Every row comes from one small tree of marks. Brackets hold a mark, then the marks that hang from it, in the order of their numbers. Every link used is in the known rows. Which tree was each row made from?
Known rows
{k123 k899}: [-1.479  3.372  0.140 -3.496  0.279  1.986 -2.586 -3.434  3.443  0.510
  0.491 -2.019 -1.692 -0.040 -1.983  1.573  0.821  0.074]
{k899 k902}: [-2.778  1.106  1.724  0.716 -1.101  2.406 -1.115 -3.074  3.762  1.038
  0.673 -1.964 -0.313  2.008 -2.245  0.164  1.686  0.610]
{k300 k899}: [-0.127  5.429  1.207 -4.448  0.897  3.640 -4.498 -2.399  2.554  0.146
  0.483 -0.399 -2.111 -1.272 -2.927  1.321  1.246  1.459]
{k287 {k300 k899}}: [-2.943  4.789  2.181 -4.711  0.878  3.263 -4.006 -1.607  2.476 -0.801
 -0.339 -1.268 -0.633 -2.838 -1.616  1.212  0.192  2.083]
{k899 k123}: [-3.605  1.251  1.809  0.852  2.013 -0.224 -1.259 -2.371  2.999 -1.942
 -0.098 -0.668 -2.219  1.962 -3.984 -0.588  1.073  0.810]
{k123 {k899 {k544 k24} k902}}: [ 0.134 -1.236 -0.636 -1.131 -2.575  1.319  2.625 -1.686  1.687  1.107
  0.431 -0.246 -0.589  2.143  0.526  4.295  0.329 -0.099]
{k24 k544}: [ 0.471  0.789  1.489 -0.122  4.841  4.441 -0.135 -2.895  3.721 -0.417
  1.403 -2.307 -2.363  0.052 -2.852  1.157  2.388  1.905]
{k300 k902}: [-2.625  2.803  2.673  0.608 -0.702  3.755 -1.131 -2.758  3.672  0.563
  2.616 -1.197 -0.132  1.149 -0.646 -0.603  1.427 -0.379]
{k300 {k287 k24}}: [ 0.224  1.885  5.334 -0.829  6.375  2.151 -2.824  0.321  1.414 -0.112
  1.450 -2.016 -1.020 -1.100  4.478 -1.363  3.664  1.297]
{k300 {k287 {k24 k544}}}: [ 1.821  0.692  4.798  0.147  9.025  3.419 -1.001  0.012  0.552 -0.696
  1.156 -1.967 -2.410 -1.353  4.534  0.385  3.981  2.635]
{k902 k544}: [ 0.187 -1.198  3.063  2.055  2.595  1.292 -1.631 -2.154  4.931  0.894
  2.799 -0.030 -0.097  0.148 -3.210 -0.066  0.028  3.276]
{k300 {k902 k544}}: [-1.189 -0.615  3.737  2.727 -0.238  1.816 -0.633 -2.429  4.272  1.386
  3.679  0.791  0.878  0.571 -0.963 -0.427 -0.690  2.287]
{k123 {k899 {k544 k24}}}: [ 1.494 -0.239 -0.302 -2.398  0.973  2.062  1.601 -1.186  2.396  0.053
  1.450 -0.179 -1.628  0.189  0.490  3.488  0.615  0.074]
{k899 k123 k544 k902}: [-3.489 -0.986  0.433  4.113 -1.711 -1.454  2.207 -2.219  2.087 -1.035
 -0.861  0.653 -1.314  4.586 -4.782  1.707 -0.273  1.113]
{k300 k287 k902}: [-3.906  3.236  3.116  1.456  1.678  4.893 -2.003 -1.556  4.502  1.073
  2.985 -0.058 -0.657 -0.203  4.288 -0.073  2.254  1.150]
{k544 k24}: [ 0.326 -0.259  2.822 -1.705  3.404  3.482 -0.215 -0.903  4.265 -0.133
  2.332 -1.386 -0.863  0.061  0.711 -0.103  2.512  0.199]
{k899 {k902 {k544 k24}}}: [ 0.583 -4.589  3.510  1.941  0.203  0.663  1.271 -1.077  4.337  1.719
  2.134  0.505  0.858  1.969  0.378  0.877  0.241  2.607]
{k287 k300}: [-3.881  1.483  2.824 -0.985  2.116  2.967 -1.873 -1.721  3.946 -0.968
  1.010 -2.589  0.243 -1.150 -1.487 -0.561  0.733  1.425]
{k123 {k899 k544 k902}}: [-1.473  1.336 -1.089 -0.292 -3.618  0.704  0.790 -3.261  2.044  1.225
 -0.080 -0.620 -0.884  2.261 -2.871  3.893 -0.130  0.530]
{k123 {k899 k902}}: [-3.030  2.336  0.020 -2.361 -3.402  1.171 -1.527 -3.948  2.774  1.531
 -0.595 -1.892 -0.984  1.757 -1.350  2.303  0.716  0.028]
{k899 {k544 k24}}: [ 1.943 -1.484  1.556  0.254  3.198  3.280  2.001 -0.306  3.634 -0.326
  2.684 -0.333 -0.847  0.718 -0.542  1.564  1.423  0.646]
{k902 {k544 k24}}: [ 1.871 -3.385  3.827  0.999  3.820  1.928  0.263 -0.643  4.781  0.578
  3.549  0.642 -0.133 -0.055  0.186  0.214  0.629  2.809]

Which tree is each row?
[-1.416  2.072  3.933 -2.182  2.237 -2.877 -0.526  1.019 -3.140 -3.629
 -2.140  0.570 -0.931 -0.870 -1.615  1.300 -0.948  1.922] : {k287 k24 {k300 {k899 k123 k544}}}
[-0.364 -2.344  4.999  2.740  3.486  3.431  0.342  0.568  5.041  1.743
  4.667  2.382  0.337 -0.498  6.590  0.630  0.576  3.174] : {k300 k287 {k902 {k544 k24}}}
[-1.871 -5.401  3.642  3.600 -0.055 -2.775  2.099 -1.112  3.144 -0.070
  0.599  1.991 -0.232  3.479 -0.996  0.812 -0.471  2.574] : {k899 k123 {k902 {k544 k24}}}
[ 0.290 -3.110  1.749 -1.097 -2.029 -0.372  0.903 -2.031  2.957  2.187
  1.204  0.706  0.262  1.188  1.113  2.834 -0.671  1.937] : {k123 {k899 {k902 {k544 k24}}}}
[ 0.850  1.341  5.888  0.963  6.067  3.782  0.260  0.015 -0.012 -0.074
  2.219 -1.125 -1.078 -0.698  6.698  0.067  3.413  1.528] : {k300 {k287 {k24 k544}} k902}
[-1.383 -1.832  8.059  1.247  1.173 -0.791  0.035 -0.156  0.412 -0.295
  2.450 -0.399  3.271 -1.105  2.778 -1.840 -0.675  2.057] : {k287 k24 {k300 {k902 k544}}}
[-0.524 -2.415  1.511  2.050  2.729 -0.150  2.993 -0.013  2.191 -2.337
  0.909  1.133 -2.190  2.407 -2.041  1.422  0.461  0.745] : {k899 k123 {k544 k24}}
[-3.458 -2.959  2.648  4.437 -1.257 -3.310  0.387 -2.577  3.419 -0.023
 -0.128  1.376 -0.380  3.717 -4.362  0.339 -1.210  3.046] : {k899 k123 {k902 k544}}
[ 0.789 -2.827  4.588  1.823  0.738  2.321  1.211 -0.848  4.195  1.091
  4.299  1.461  1.281  0.447  2.295  0.038  0.000  1.802] : {k300 {k902 {k544 k24}}}
[-0.372  1.372  1.212 -1.154  4.332  1.309 -0.234  1.461  1.216 -1.628
  0.015  3.514 -3.687 -0.343  2.077  3.520  0.569  2.755] : {k300 k287 {k899 k123 {k544 k24}}}
[ 0.093  5.641  5.480 -3.675  2.216  2.891 -3.907  0.416 -0.924  0.548
  1.273  0.595 -0.863 -1.939  6.404  0.279  2.026  1.001] : {k300 {k287 k24} k899 k902}
[-2.669  1.606  6.690 -1.028  0.610  1.205 -0.510 -0.228 -0.053 -1.053
  1.499 -2.455  2.373 -0.712  3.387 -1.988  1.354 -0.412] : {k287 k24 {k300 k902}}
[ 0.588 -2.725  1.394  1.618 -0.313  2.356  3.008 -0.795  3.034  0.601
  1.626 -0.255 -0.282  2.643 -0.263  2.177  1.133  0.634] : {k899 {k544 k24} k902}
[-5.023  1.620  0.984 -0.098 -2.986 -1.999  0.285 -1.061 -0.163 -2.102
 -2.814  1.384 -0.999  1.346 -4.106  3.129 -2.344  2.503] : {k287 {k300 {k899 k123 k544 k902}}}
[-3.362  2.720  0.331  1.150 -0.323 -0.201 -1.140 -0.629  0.796 -0.606
 -1.630  3.294 -3.323  1.664 -0.894  3.928 -0.326  3.170] : {k300 k287 {k899 k123 k544 k902}}
[ 0.385  0.977  1.788 -3.694  1.929  3.243  0.029  0.778  1.568 -1.261
  0.987  0.535 -0.704 -2.311  0.299  3.153 -0.409  2.153] : {k287 {k300 {k899 {k544 k24}}}}
[ 0.669  1.254  1.271 -1.216  1.128  3.553 -0.228  0.748  1.736  1.369
  0.582  2.150 -1.766 -0.129  4.062  4.403  1.105  2.612] : {k300 k287 {k899 {k544 k24} k902}}
[ 0.157  1.425  7.240 -2.308  0.078 -0.521 -2.133  0.120 -1.520 -0.194
  1.449  0.880  2.232 -2.512  2.306  0.080 -1.325  2.819] : {k287 k24 {k300 k899 {k902 k544}}}
[-2.621  3.877  0.780  0.297 -2.377  0.367  0.293 -1.655  0.199 -1.413
 -0.062  3.173 -2.031  1.510 -3.464  2.445 -1.562  0.883] : {k300 {k899 k123 k544} k902}
[-1.304  2.617  6.309  0.253  3.314  2.710 -1.842  0.046  0.561  0.359
  2.546 -0.757  0.257 -0.376  6.595 -1.487  2.983  0.246] : {k300 {k287 k24} k902}
[-1.405 -0.901  1.042  0.040 -2.952 -0.816 -1.128 -3.716  3.613  2.311
  0.391  0.155  0.176  1.369 -2.014  2.546 -1.310  2.366] : {k123 {k899 {k902 k544}}}
[-1.738 -3.226  1.432  3.108 -0.633 -1.064  4.063 -0.534  1.923 -1.273
 -0.121  1.208 -1.260  4.363 -1.857  2.188  0.391  0.687] : {k899 k123 {k544 k24} k902}
